Below is a small trained network, with its code and all its weights. Each question gives an input and a class and asks what happens when units are switched off, that is, made to give their printed mean instead of their output.

import numpy as np


def w(rows, s, z=0):
    codes = np.array(rows[::2]) - 128.0
    scale = np.full(codes.shape[1], s)
    scale[-1] = z or s
    return codes * scale


def f(y):
    return np.maximum(y, 0)


def log_softmax(a):
    a = a - a.max(-1, keepdims=True)
    return a - np.log(np.exp(a).sum(-1, keepdims=True))


def net(x, mask):
    res = np.array(x, float).reshape(1, 5) / 4 @ E
    y = f(res @ A[0][:, :-1].T + A[0][:, -1])
    res = res + np.where(mask, y, B[0][:, -1]) @ B[0][:, :-1]
    return log_softmax(res[-1] @ U[:, :-1].T + U[:, -1])


A, B = {}, {}
E = w([
[137,152,156,138,130,129,147,167,168,124,106],'x0',
[91,72,154,117,129,139,73,210,35,92,148],'x1',
[186,6,173,103,141,77,129,122,135,171,95],'x2',
[133,118,129,151,157,122,164,146,129,128,130],'x3',
[128,146,140,225,162,119,65,114,117,58,76],'x4',
],0.017)
A[0] = w([
[65,149,83,2,52,244,229,199,153,194,250,213],'neuron 0',
[59,162,46,219,136,148,182,24,222,144,54,163],'neuron 1',
[100,32,197,67,102,151,130,224,100,240,129,78],'neuron 2',
[143,72,140,47,103,37,178,37,240,219,124,169],'neuron 3',
[196,35,151,8,93,109,185,174,134,244,136,88],'neuron 4',
[214,24,196,144,131,80,78,82,148,105,36,24],'neuron 5',
[116,169,105,107,132,73,185,58,196,182,146,179],'neuron 6',
[202,216,144,186,119,103,158,14,128,216,117,255],'neuron 7',
],0.0072,0.0047)
B[0] = w([
[73,80,81,93,138,103,196,127,85,177,73,252],'neuron 0',
[186,120,74,74,89,128,62,151,148,84,96,213],'neuron 1',
[169,53,120,68,108,155,127,163,131,51,155,208],'neuron 2',
[132,189,154,213,123,151,157,77,170,195,249,221],'neuron 3',
[156,132,75,136,113,160,60,145,178,64,179,226],'neuron 4',
[114,93,137,82,97,100,231,190,95,207,16,195],'neuron 5',
[151,166,98,163,126,109,138,118,159,184,107,192],'neuron 6',
[230,186,108,80,99,113,131,64,150,129,131,208],'neuron 7',
],0.013,0.021)
U = w([
[170,141,67,130,139,75,216,88,153,229,65,69],'0',
[227,107,68,116,133,180,61,133,201,28,163,114],'1',
[28,53,136,104,144,138,176,196,91,160,96,251],'2',
[14,182,159,251,175,199,40,188,83,2,105,243],'3',
[167,133,171,244,159,182,131,108,222,165,255,4],'4',
],0.0088,0.0019)

Each question gives the input, the list of numbers given to net, and the class t.
The units are the neurons (one row each of A and B). Each row of codes is followed by its name. A weight is (code - 128) times the scale printed after its matrix; where a second scale follows, it is the last column's (A, B and U).
mask holds one flag per neuron, in row order. A switched-off neuron (its flag False) gives its mean, the last column of its row in B, instead of its output. The means were averaged over made-up inputs and are rounded, as every weight is.
A unit's drop is (log p(t) with every unit on - log p(t) with that unit switched off) / (log p(t) with every unit on - log p(t) with every unit switched off).
The circuit of an input: a set's keep is (log p(t) with only the set's units on - log p(t) with every unit switched off) / (log p(t) with every unit on - log p(t) with every unit switched off). Starting from all 8 units, units are removed one at a time, each time the one whose removal leaves the highest keep (on an exact tie, the one counted first), for as long as the keep stays at least 0.8.
circuit, biggest first: the units of the circuit, biggest drop first
most important unit: the unit with the biggest drop
k most important neurons: the k neurons with the biggest drops, biggest first
drop of u: that unit's drop, to one decimal
input [-1,1,-5,-7,-3], class 2: circuit, biggest first	(neuron 7; neuron 3)
input [-7,-7,0,8,3], class 1: circuit, biggest first	(neuron 1)
input [-7,-5,-1,-5,1], class 1: 3 most important neurons	(neuron 0; neuron 5; neuron 1)
input [-8,1,2,4,0], class 1: 2 most important neurons	(neuron 0; neuron 3)
input [7,-7,0,2,5], class 1: 2 most important neurons	(neuron 1; neuron 0)
input [1,-8,1,5,-2], class 4: 2 most important neurons	(neuron 3; neuron 5)
input [-4,-8,-5,7,2], class 1: 2 most important neurons	(neuron 1; neuron 0)
input [-4,1,8,4,1], class 2: 2 most important neurons	(neuron 5; neuron 7)
input [-6,5,0,3,3], class 3: 2 most important neurons	(neuron 0; neuron 5)
input [-8,6,3,7,1], class 2: 4 most important neurons	(neuron 7; neuron 1; neuron 4; neuron 5)
input [8,0,7,8,-1], class 4: 2 most important neurons	(neuron 3; neuron 1)
input [2,-4,-1,6,4], class 1: 3 most important neurons	(neuron 0; neuron 1; neuron 5)
input [8,4,-8,2,-1], class 2: drop of neuron 0	0.1
input [-2,8,-1,-2,4], class 3: most important unit	neuron 0
input [5,6,4,-6,-5], class 1: drop of neuron 4	4.9
input [-4,8,2,4,3], class 2: drop of neuron 4	0.2
